Below is a small trained network, with its code and all its weights. Each question gives an input and a class and asks what happens when units are switched off, that is, made to give their printed mean instead of their output.

import numpy as np


def w(rows, s, z=0):
    codes = np.array(rows[::2]) - 128.0
    scale = np.full(codes.shape[1], s)
    scale[-1] = z or s
    return codes * scale


def norm(h):
    return h / np.sqrt((h * h).mean(-1, keepdims=True) + 1e-5)


def f(y):
    return np.maximum(y, 0)


def log_softmax(a):
    a = a - a.max(-1, keepdims=True)
    return a - np.log(np.exp(a).sum(-1, keepdims=True))


def net(x, mask):
    res = np.array(x, float).reshape(1, 8) / 4 @ E
    u = 0
    for l in range(2):
        y = f(norm(res) @ A[l][:, :-1].T + A[l][:, -1])
        res = res + np.where(mask[u : u + 6], y, B[l][:, -1]) @ B[l][:, :-1]
        u += 6
    return log_softmax(norm(res)[-1] @ U[:, :-1].T + U[:, -1])


A, B = {}, {}
E = w([
[60,126,86,206,132,146,163,83,74,138],'x0',
[160,200,94,159,179,171,205,90,167,139],'x1',
[117,126,148,150,157,115,130,147,97,195],'x2',
[150,146,143,169,182,175,189,160,102,85],'x3',
[62,159,65,101,139,166,139,138,151,88],'x4',
[90,156,67,141,139,39,152,159,136,104],'x5',
[102,103,121,105,205,190,161,93,141,2],'x6',
[172,105,109,184,71,121,88,103,96,60],'x7',
],0.0053)
A[0] = w([
[124,149,87,155,76,89,147,165,127,105,157],'L0N0',
[187,121,182,81,92,106,89,175,138,153,90],'L0N1',
[115,77,97,170,54,117,98,90,88,12,76],'L0N2',
[87,96,191,132,173,181,138,86,105,176,169],'L0N3',
[165,145,118,73,162,202,162,128,175,9,161],'L0N4',
[62,137,65,82,117,48,147,123,145,128,1],'L0N5',
],0.012,0.0014)
B[0] = w([
[110,169,106,151,192,130,134,135,59,128,164],'L0N0',
[150,82,133,55,63,80,81,136,129,140,185],'L0N1',
[255,143,174,114,64,175,115,131,150,174,208],'L0N2',
[149,152,98,167,150,217,132,192,154,91,184],'L0N3',
[152,82,9,140,158,137,235,182,55,108,254],'L0N4',
[24,175,177,163,189,81,129,116,176,166,185],'L0N5',
],0.0082,0.013)
A[1] = w([
[204,121,191,95,64,131,80,70,142,135,107],'L1N0',
[88,158,134,169,79,75,86,99,175,103,97],'L1N1',
[156,174,160,82,57,154,45,131,185,150,151],'L1N2',
[163,212,37,183,78,104,189,97,92,138,202],'L1N3',
[175,200,162,157,142,131,160,141,101,160,250],'L1N4',
[147,143,93,119,149,247,214,119,158,86,182],'L1N5',
],0.012,0.0016)
B[1] = w([
[156,171,194,144,25,69,102,149,225,216,183],'L1N0',
[102,222,158,147,226,233,125,81,118,49,147],'L1N1',
[230,143,186,205,37,176,179,101,160,96,185],'L1N2',
[83,57,129,150,164,255,57,199,89,142,217],'L1N3',
[199,28,91,106,81,111,138,78,103,54,184],'L1N4',
[100,94,102,201,171,168,42,58,18,127,251],'L1N5',
],0.0067,0.016)
U = w([
[201,134,223,116,4,106,116,113,196,151,217],'0',
[2,209,179,105,186,67,134,102,171,134,68],'1',
[105,82,97,8,117,51,191,140,146,81,3],'2',
[131,52,76,178,157,221,128,125,42,95,201],'3',
],0.0077,0.0028)

Each question gives the input, the list of numbers given to net, and the class t.
The units are the neurons (one row each of A and B). Each row of codes is followed by its name. A weight is (code - 128) times the scale printed after its matrix; where a second scale follows, it is the last column's (A, B and U).
mask holds one flag per neuron, layer by layer. A switched-off neuron (its flag False) gives its mean, the last column of its row in B, instead of its output. The means were averaged over made-up inputs and are rounded, as every weight is.
A unit's drop is (log p(t) with every unit on - log p(t) with that unit switched off) / (log p(t) with every unit on - log p(t) with every unit switched off).
The circuit of an input: a set's keep is (log p(t) with only the set's units on - log p(t) with every unit switched off) / (log p(t) with every unit on - log p(t) with every unit switched off). Starting from all 12 units, units are removed one at a time, each time the one whose removal leaves the highest keep (on an exact tie, the one counted first), for as long as the keep stays at least 0.8.
units of the circuit, in order: the units of the circuit, biggest drop first
unit that matters most: the unit with the biggest drop
top k neurons: the k neurons with the biggest drops, biggest first
top k neurons in layer l: the k neurons of layer l with the biggest drops, biggest first
drop of u: that unit's drop, to one decimal
input [0,-8,-5,-7,4,1,1,-4], class 1: units of the circuit, in order : [L0N5]
input [-6,-2,-4,7,3,8,-6,-8], class 1: units of the circuit, in order : [L0N5 L0N4]
input [3,-4,1,-6,2,4,-7,5], class 0: top 3 neurons : [L0N4 L0N2 L1N5]
input [-5,-3,-6,1,-4,5,-6,-3], class 0: top 2 neurons : [L0N4 L0N1]
input [4,1,3,-1,-1,0,2,3], class 0: units of the circuit, in order : [L0N2 L0N4]
input [4,-6,-7,-8,-2,0,-3,-7], class 1: top 2 neurons : [L0N5 L0N2]
input [7,-3,-4,8,8,3,-8,-5], class 1: units of the circuit, in order : [L0N5 L0N4 L1N5]
input [4,8,1,-5,2,8,-1,-1], class 1: units of the circuit, in order : [L0N5 L0N4]
input [-7,3,4,7,-2,-1,-2,-1], class 2: top 3 neurons in layer 1 : [L1N5 L1N3 L1N2]
input [-5,1,5,-1,7,1,-8,5], class 0: top 4 neurons : [L0N1 L0N4 L1N5 L1N2]
input [-7,7,8,8,-7,4,-8,-6], class 0: top 2 neurons in layer 0 : [L0N4 L0N1]
input [6,-1,-2,-3,-3,6,5,-3], class 1: top 2 neurons in layer 0 : [L0N5 L0N4]
input [2,1,0,4,-2,0,-5,5], class 0: top 4 neurons in layer 0 : [L0N4 L0N2 L0N3 L0N5]
input [6,-8,1,7,-7,5,4,2], class 0: top 2 neurons : [L0N2 L0N4]
input [-1,-6,-8,-4,3,5,-4,-2], class 1: top 3 neurons : [L0N5 L0N0 L1N1]
input [-7,-3,-7,1,4,-3,-4,-2], class 0: unit that matters most : L0N1
input [2,-5,4,-7,3,6,8,-3], class 1: drop of L0N5 : 0.1
input [0,-2,-2,0,-3,8,-5,0], class 1: drop of L0N5 : 0.2
input [1,-6,-5,8,-2,-7,-8,8], class 0: drop of L0N3 : 0.0
